Below are the code and all the weights of a small trained network. Each question names an input and a class and asks about switching units off, where a switched-off unit gives its printed mean instead of its output.

import numpy as np


def w(rows, s, z=0):
    codes = np.array(rows[::2]) - 128.0
    scale = np.full(codes.shape[1], s)
    scale[-1] = z or s
    return codes * scale


def f(y):
    return np.maximum(y, 0)


def log_softmax(a):
    a = a - a.max(-1, keepdims=True)
    return a - np.log(np.exp(a).sum(-1, keepdims=True))


def net(x, mask):
    res = np.array(x, float).reshape(1, 5) / 4 @ E
    y = f(res @ A[0][:, :-1].T + A[0][:, -1])
    res = res + np.where(mask, y, B[0][:, -1]) @ B[0][:, :-1]
    return log_softmax(res[-1] @ U[:, :-1].T + U[:, -1])


A, B = {}, {}
E = w([
[180,196,113,119,133,226,111,194],'x0',
[200,158,167,129,165,166,219,119],'x1',
[57,98,192,112,97,213,170,63],'x2',
[114,6,147,166,113,63,202,122],'x3',
[76,225,99,50,163,113,166,106],'x4',
],0.011)
A[0] = w([
[155,63,109,155,134,82,115,174,162],'n1',
[55,79,114,151,136,100,95,123,245],'n2',
[204,143,64,129,152,153,121,183,190],'n3',
[56,141,120,76,107,105,97,62,137],'n4',
[142,140,199,141,148,178,231,103,205],'n5',
[149,81,166,181,92,146,132,98,214],'n6',
[144,123,233,134,96,205,174,112,192],'n7',
[66,152,128,132,92,85,64,106,228],'n8',
[201,177,67,106,124,97,45,198,177],'n9',
[153,72,216,167,147,144,169,124,253],'n10',
[165,109,101,91,192,45,153,151,166],'n11',
[119,91,182,130,85,112,163,151,154],'n12',
[92,80,31,70,89,125,112,119,189],'n13',
[154,194,90,119,166,68,224,124,215],'n14',
[160,138,101,156,201,58,147,103,155],'n15',
[78,157,73,52,164,130,168,135,190],'n16',
[51,133,114,5,169,141,152,114,228],'n17',
[164,177,170,112,107,112,134,132,100],'n18',
],0.011,0.0036)
B[0] = w([
[159,76,44,134,79,110,157,173,218],'n1',
[97,104,110,78,80,149,123,122,219],'n2',
[174,173,94,189,169,158,89,65,217],'n3',
[75,175,196,56,92,132,78,143,202],'n4',
[153,159,195,147,161,155,214,54,228],'n5',
[127,1,84,200,41,202,221,138,215],'n6',
[89,87,209,198,171,204,152,55,228],'n7',
[96,202,91,96,62,178,78,177,206],'n8',
[130,235,17,210,177,139,78,109,252],'n9',
[172,56,171,153,109,178,154,107,235],'n10',
[174,129,145,99,109,101,94,130,197],'n11',
[160,113,103,131,77,168,170,113,192],'n12',
[91,149,109,87,87,105,123,181,191],'n13',
[188,146,144,92,175,49,129,70,210],'n14',
[167,107,161,88,106,91,78,156,186],'n15',
[89,185,178,98,200,104,91,141,204],'n16',
[63,223,173,98,148,109,155,127,222],'n17',
[158,212,96,123,99,120,163,85,156],'n18',
],0.0084,0.014)
U = w([
[137,81,53,105,54,137,197,198,10],'0',
[106,180,209,69,187,118,250,135,85],'1',
[1,183,141,57,71,127,104,169,193],'2',
[159,174,25,182,191,157,128,154,229],'3',
[200,152,128,98,128,29,97,154,53],'4',
[135,95,174,171,100,210,205,128,243],'5',
],0.0097,0.0011)

Each question gives the input, the list of numbers given to net, and the class t.
The units are the neurons (one row each of A and B). Each row of codes is followed by its name. A weight is (code - 128) times the scale printed after its matrix; where a second scale follows, it is the last column's (A, B and U).
mask holds one flag per neuron, in row order. A switched-off neuron (its flag False) gives its mean, the last column of its row in B, instead of its output. The means were averaged over made-up inputs and are rounded, as every weight is.
A unit's drop is (log p(t) with every unit on - log p(t) with that unit switched off) / (log p(t) with every unit on - log p(t) with every unit switched off).
The circuit of an input: a set's keep is (log p(t) with only the set's units on - log p(t) with every unit switched off) / (log p(t) with every unit on - log p(t) with every unit switched off). Starting from the 12 units with the biggest drops (on a tie, the unit counted first), units are removed one at a time, each time the one whose removal leaves the highest keep (on an exact tie, the one counted first), for as long as the keep stays at least 0.8.
units of the circuit, in order: the units of the circuit, biggest drop first
k most important neurons: the k neurons with the biggest drops, biggest first
drop of u: that unit's drop, to one decimal
input [-6,3,-7,3,-3], class 0: units of the circuit, in order => (n1)
input [1,-3,1,5,-6], class 0: units of the circuit, in order => (n1, n5)
input [5,0,-5,5,5], class 4: units of the circuit, in order => (n14, n11)
input [-6,-2,8,-8,-5], class 2: 3 most important neurons => (n4, n8, n5)
input [-3,7,-5,-3,-2], class 4: 2 most important neurons => (n15, n14)
input [-4,-8,-2,0,-5], class 0: 2 most important neurons => (n1, n17)
input [-5,-4,-7,-2,3], class 2: 3 most important neurons => (n8, n4, n13)
input [-6,1,-2,-4,7], class 2: 2 most important neurons => (n5, n4)
input [5,3,-3,2,-5], class 3: 2 most important neurons => (n3, n9)
input [-8,5,-5,7,3], class 4: drop of n14 => 0.4
input [-4,3,-8,-3,3], class 4: drop of n11 => 0.2
input [-6,7,-6,2,-2], class 4: drop of n14 => 0.2
